Here is a tiny trained network, its code and every weight. The questions are about switching its units off for an input and a class, where a switched-off unit gives its printed mean instead of its output.

import numpy as np


def w(rows, s, z=0):
    codes = np.array(rows[::2]) - 128.0
    scale = np.full(codes.shape[1], s)
    scale[-1] = z or s
    return codes * scale


def f(y):
    return y / 2 * (1 + np.tanh(0.7978845608 * (y + 0.044715 * y**3)))


def log_softmax(a):
    a = a - a.max(-1, keepdims=True)
    return a - np.log(np.exp(a).sum(-1, keepdims=True))


def net(x, mask):
    res = np.array(x, float).reshape(1, 6) / 4 @ E
    y = f(res @ A[0][:, :-1].T + A[0][:, -1])
    res = res + np.where(mask, y, B[0][:, -1]) @ B[0][:, :-1]
    return log_softmax(res[-1] @ U[:, :-1].T + U[:, -1])


A, B = {}, {}
E = w([
[60,97,113,76],'x0',
[73,127,97,210],'x1',
[68,4,100,131],'x2',
[143,57,155,166],'x3',
[225,115,73,129],'x4',
[125,175,203,142],'x5',
],0.011)
A[0] = w([
[35,11,180,124,179],'neuron 0',
[144,181,220,115,188],'neuron 1',
[143,108,73,41,139],'neuron 2',
[26,106,166,187,252],'neuron 3',
[195,54,176,27,139],'neuron 4',
[60,44,178,27,114],'neuron 5',
[197,134,133,150,84],'neuron 6',
[83,71,177,150,149],'neuron 7',
[247,201,119,95,197],'neuron 8',
[164,114,19,72,204],'neuron 9',
[137,208,161,104,135],'neuron 10',
[61,152,124,147,148],'neuron 11',
[142,87,15,197,201],'neuron 12',
[243,121,114,145,181],'neuron 13',
[168,116,33,231,220],'neuron 14',
[132,225,117,199,228],'neuron 15',
[130,94,50,195,115],'neuron 16',
],0.011,0.0029)
B[0] = w([
[157,119,105,20,225],'neuron 0',
[147,177,199,116,204],'neuron 1',
[130,169,1,203,172],'neuron 2',
[200,110,161,73,205],'neuron 3',
[167,99,104,150,193],'neuron 4',
[194,139,100,137,204],'neuron 5',
[154,76,172,154,162],'neuron 6',
[128,91,138,100,172],'neuron 7',
[136,131,144,218,246],'neuron 8',
[99,83,82,164,195],'neuron 9',
[160,204,123,117,195],'neuron 10',
[158,119,82,88,161],'neuron 11',
[6,94,130,124,195],'neuron 12',
[118,79,171,185,202],'neuron 13',
[32,111,142,121,198],'neuron 14',
[75,173,172,115,213],'neuron 15',
[76,51,163,120,170],'neuron 16',
],0.0085,0.014)
U = w([
[122,218,166,101,81],'0',
[161,116,206,209,46],'1',
[112,125,10,187,187],'2',
[28,83,170,155,136],'3',
[117,129,197,118,255],'4',
[161,126,87,42,113],'5',
[101,185,131,187,81],'6',
],0.012,0.0035)

Each question gives the input, the list of numbers given to net, and the class t.
The units are the neurons (one row each of A and B). Each row of codes is followed by its name. A weight is (code - 128) times the scale printed after its matrix; where a second scale follows, it is the last column's (A, B and U).
mask holds one flag per neuron, in row order. A switched-off neuron (its flag False) gives its mean, the last column of its row in B, instead of its output. The means were averaged over made-up inputs and are rounded, as every weight is.
A unit's drop is (log p(t) with every unit on - log p(t) with that unit switched off) / (log p(t) with every unit on - log p(t) with every unit switched off).
The circuit of an input: a set's keep is (log p(t) with only the set's units on - log p(t) with every unit switched off) / (log p(t) with every unit on - log p(t) with every unit switched off). Starting from the 12 units with the biggest drops (on a tie, the unit counted first), units are removed one at a time, each time the one whose removal leaves the highest keep (on an exact tie, the one counted first), for as long as the keep stays at least 0.8.
circuit, biggest first: the units of the circuit, biggest drop first
top k neurons: the k neurons with the biggest drops, biggest first
drop when u is switched off: that unit's drop, to one decimal
input [7,4,-7,-5,2,-4], class 2: circuit, biggest first => [neuron 1; neuron 9]
input [7,8,6,-8,-1,-3], class 5: circuit, biggest first => [neuron 0]
input [-5,7,-4,5,7,5], class 3: top 2 neurons => [neuron 14; neuron 12]
input [-8,-2,-5,6,-8,5], class 0: circuit, biggest first => [neuron 10; neuron 15]
input [2,-1,-5,-7,8,0], class 2: top 2 neurons => [neuron 2; neuron 9]
input [4,0,-7,0,4,4], class 1: top 2 neurons => [neuron 8; neuron 0]
input [3,3,2,1,6,-7], class 3: top 3 neurons => [neuron 12; neuron 16; neuron 14]
input [-1,-6,4,0,2,8], class 1: top 2 neurons => [neuron 0; neuron 4]
input [8,-4,0,6,-3,-8], class 5: top 2 neurons => [neuron 0; neuron 8]
input [1,5,5,-2,3,8], class 5: drop when neuron 13 is switched off => 0.2
input [-1,5,-3,-4,-4,-3], class 0: drop when neuron 9 is switched off => 0.1
input [-8,8,-6,8,-7,0], class 4: drop when neuron 3 is switched off => 0.2
